Here is a tiny trained network, its code and every weight. The questions are about switching its units off for an input and a class, where a switched-off unit gives its printed mean instead of its output.

import numpy as np


def w(rows, s, z=0):
    codes = np.array(rows[::2]) - 128.0
    scale = np.full(codes.shape[1], s)
    scale[-1] = z or s
    return codes * scale


def f(y):
    return np.maximum(y, 0)


def log_softmax(a):
    a = a - a.max(-1, keepdims=True)
    return a - np.log(np.exp(a).sum(-1, keepdims=True))


def net(x, mask):
    res = np.array(x, float).reshape(1, 5) / 4 @ E
    y = f(res @ A[0][:, :-1].T + A[0][:, -1])
    res = res + np.where(mask, y, B[0][:, -1]) @ B[0][:, :-1]
    return log_softmax(res[-1] @ U[:, :-1].T + U[:, -1])


A, B = {}, {}
E = w([
[245,120,113],'x0',
[189,168,238],'x1',
[104,82,206],'x2',
[168,254,113],'x3',
[117,164,62],'x4',
],0.0076)
A[0] = w([
[121,250,123,147],'n1',
[67,116,131,197],'n2',
[154,36,194,129],'n3',
[172,78,153,49],'n4',
[164,93,171,99],'n5',
[33,143,162,252],'n6',
[110,76,40,201],'n7',
[142,179,91,116],'n8',
[232,98,108,95],'n9',
[91,86,187,252],'n10',
],0.012,0.0032)
B[0] = w([
[140,231,134,252],'n1',
[2,182,140,211],'n2',
[165,129,164,252],'n3',
[177,72,153,177],'n4',
[154,102,170,189],'n5',
[47,120,176,251],'n6',
[75,92,116,243],'n7',
[128,172,26,194],'n8',
[180,97,96,222],'n9',
[110,126,158,255],'n10',
],0.0086,0.0069)
U = w([
[108,154,132,254],'0',
[65,150,91,44],'1',
[155,98,50,110],'2',
[104,160,170,124],'3',
[179,248,72,93],'4',
[203,73,168,108],'5',
],0.016,0.0081)

Each question gives the input, the list of numbers given to net, and the class t.
The units are the neurons (one row each of A and B). Each row of codes is followed by its name. A weight is (code - 128) times the scale printed after its matrix; where a second scale follows, it is the last column's (A, B and U).
mask holds one flag per neuron, in row order. A switched-off neuron (its flag False) gives its mean, the last column of its row in B, instead of its output. The means were averaged over made-up inputs and are rounded, as every weight is.
A unit's drop is (log p(t) with every unit on - log p(t) with that unit switched off) / (log p(t) with every unit on - log p(t) with every unit switched off).
The circuit of an input: a set's keep is (log p(t) with only the set's units on - log p(t) with every unit switched off) / (log p(t) with every unit on - log p(t) with every unit switched off). Starting from all 10 units, units are removed one at a time, each time the one whose removal leaves the highest keep (on an exact tie, the one counted first), for as long as the keep stays at least 0.8.
circuit, biggest first: the units of the circuit, biggest drop first
unit that matters most: the unit with the biggest drop
top k neurons: the k neurons with the biggest drops, biggest first
drop when u is switched off: that unit's drop, to one decimal
input [-1,5,0,-5,4], class 5: unit that matters most -> n1
input [2,-3,0,-1,6], class 2: circuit, biggest first -> n6; n1
input [-2,5,4,3,8], class 4: circuit, biggest first -> n1; n7
input [0,4,5,1,-2], class 5: top 2 neurons -> n2; n1
input [4,-6,4,-5,-5], class 5: circuit, biggest first -> n3; n4
input [2,7,-6,-5,4], class 5: circuit, biggest first -> n1; n2
input [-1,7,3,3,-3], class 5: top 3 neurons -> n2; n5; n8
input [2,4,-3,-6,8], class 5: drop when n1 is switched off -> 0.5
input [-3,4,-1,-5,-6], class 5: drop when n2 is switched off -> -0.2
input [-3,8,3,1,-6], class 5: drop when n2 is switched off -> 0.3
input [-6,1,4,6,5], class 4: drop when n1 is switched off -> 1.3
